Below are the code and all the weights of a small trained network. Each question names an input and a class and asks about switching units off, where a switched-off unit gives its printed mean instead of its output.

import numpy as np


def w(rows, s, z=0):
    codes = np.array(rows[::2]) - 128.0
    scale = np.full(codes.shape[1], s)
    scale[-1] = z or s
    return codes * scale


def f(y):
    return y / 2 * (1 + np.tanh(0.7978845608 * (y + 0.044715 * y**3)))


def log_softmax(a):
    a = a - a.max(-1, keepdims=True)
    return a - np.log(np.exp(a).sum(-1, keepdims=True))


def net(x, mask):
    res = np.array(x, float).reshape(1, 5) / 4 @ E
    y = f(res @ A[0][:, :-1].T + A[0][:, -1])
    res = res + np.where(mask, y, B[0][:, -1]) @ B[0][:, :-1]
    return log_softmax(res[-1] @ U[:, :-1].T + U[:, -1])


A, B = {}, {}
E = w([
[102,255,75,172,115],'x0',
[213,194,215,58,133],'x1',
[133,128,123,127,134],'x2',
[233,123,97,196,63],'x3',
[125,128,127,127,122],'x4',
],0.0078)
A[0] = w([
[170,144,179,67,106,40],'n1',
[88,112,100,164,118,39],'n2',
[143,59,118,77,93,70],'n3',
[120,189,130,160,126,37],'n4',
[68,71,100,141,109,159],'n5',
[137,73,84,193,92,192],'n6',
[89,152,144,111,223,25],'n7',
[83,128,162,122,163,32],'n8',
[56,115,186,114,150,52],'n9',
[147,179,168,84,102,110],'n10',
[138,72,164,115,136,74],'n11',
[103,205,142,177,89,22],'n12',
[196,138,119,152,97,145],'n13',
[135,179,92,143,151,2],'n14',
[134,196,107,142,151,51],'n15',
[61,143,128,80,164,27],'n16',
[157,172,156,80,126,132],'n17',
[167,139,169,145,124,96],'n18',
[108,245,109,149,164,89],'n19',
[83,166,121,93,148,40],'n20',
[61,155,165,127,142,126],'n21',
[178,61,122,105,153,88],'n22',
[107,147,76,166,167,106],'n23',
],0.012,0.0026)
B[0] = w([
[161,66,91,100,186,229],'n1',
[198,19,157,130,185,171],'n2',
[87,183,255,198,122,191],'n3',
[119,100,196,158,103,166],'n4',
[119,65,111,86,201,233],'n5',
[196,112,75,137,190,247],'n6',
[214,211,43,173,83,197],'n7',
[156,133,79,197,84,164],'n8',
[220,131,125,187,157,208],'n9',
[157,26,99,10,206,222],'n10',
[124,154,235,199,111,190],'n11',
[175,127,203,130,165,193],'n12',
[173,147,57,234,193,213],'n13',
[159,132,227,154,83,152],'n14',
[90,94,229,147,126,177],'n15',
[245,162,102,235,136,203],'n16',
[130,43,91,73,214,224],'n17',
[124,116,26,149,159,168],'n18',
[134,91,238,142,158,254],'n19',
[237,94,142,160,147,167],'n20',
[222,130,98,102,133,191],'n21',
[70,175,217,250,140,200],'n22',
[87,60,201,61,174,182],'n23',
],0.0066,0.0052)
U = w([
[131,58,129,104,176,70],'0',
[122,133,244,171,109,71],'1',
[190,202,89,192,139,53],'2',
[107,159,134,139,170,254],'3',
[142,108,144,126,106,248],'4',
[66,194,107,108,122,126],'5',
[56,129,130,85,5,75],'6',
],0.013,0.01)

Each question gives the input, the list of numbers given to net, and the class t.
The units are the neurons (one row each of A and B). Each row of codes is followed by its name. A weight is (code - 128) times the scale printed after its matrix; where a second scale follows, it is the last column's (A, B and U).
mask holds one flag per neuron, in row order. A switched-off neuron (its flag False) gives its mean, the last column of its row in B, instead of its output. The means were averaged over made-up inputs and are rounded, as every weight is.
A unit's drop is (log p(t) with every unit on - log p(t) with that unit switched off) / (log p(t) with every unit on - log p(t) with every unit switched off).
The circuit of an input: a set's keep is (log p(t) with only the set's units on - log p(t) with every unit switched off) / (log p(t) with every unit on - log p(t) with every unit switched off). Starting from the 12 units with the biggest drops (on a tie, the unit counted first), units are removed one at a time, each time the one whose removal leaves the highest keep (on an exact tie, the one counted first), for as long as the keep stays at least 0.8.
circuit, biggest first: the units of the circuit, biggest drop first
most important unit: the unit with the biggest drop
top k neurons: the k neurons with the biggest drops, biggest first
drop when u is switched off: that unit's drop, to one decimal
input [-4,7,4,-8,-2], class 2: most important unit	n7
input [6,7,-3,1,-4], class 0: circuit, biggest first	(n10 n17)
input [1,-5,-1,-7,-4], class 2: circuit, biggest first	(n16 n7)
input [5,2,-5,-7,-4], class 2: circuit, biggest first	(n7 n16)
input [-1,8,4,-4,-2], class 0: top 3 neurons	(n10 n17 n1)
input [-5,3,2,1,0], class 1: circuit, biggest first	(n22 n3)
input [8,6,0,-2,-7], class 1: top 2 neurons	(n19 n15)
input [-5,4,-3,3,-6], class 3: top 2 neurons	(n19 n18)
input [-6,-4,6,5,8], class 3: top 2 neurons	(n6 n19)
input [4,2,-2,-7,3], class 2: top 2 neurons	(n7 n16)
input [0,7,-2,-5,5], class 0: top 2 neurons	(n10 n17)
input [6,0,6,2,1], class 1: drop when n19 is switched off	0.1
input [3,7,1,4,6], class 0: drop when n10 is switched off	0.2
input [-2,7,-1,3,-6], class 0: drop when n1 is switched off	0.2
input [2,4,4,3,-2], class 0: drop when n8 is switched off	0.1
input [0,-2,-6,-6,6], class 2: top neuron	(n16)
input [6,5,-6,-8,0], class 2: top 2 neurons	(n7 n16)
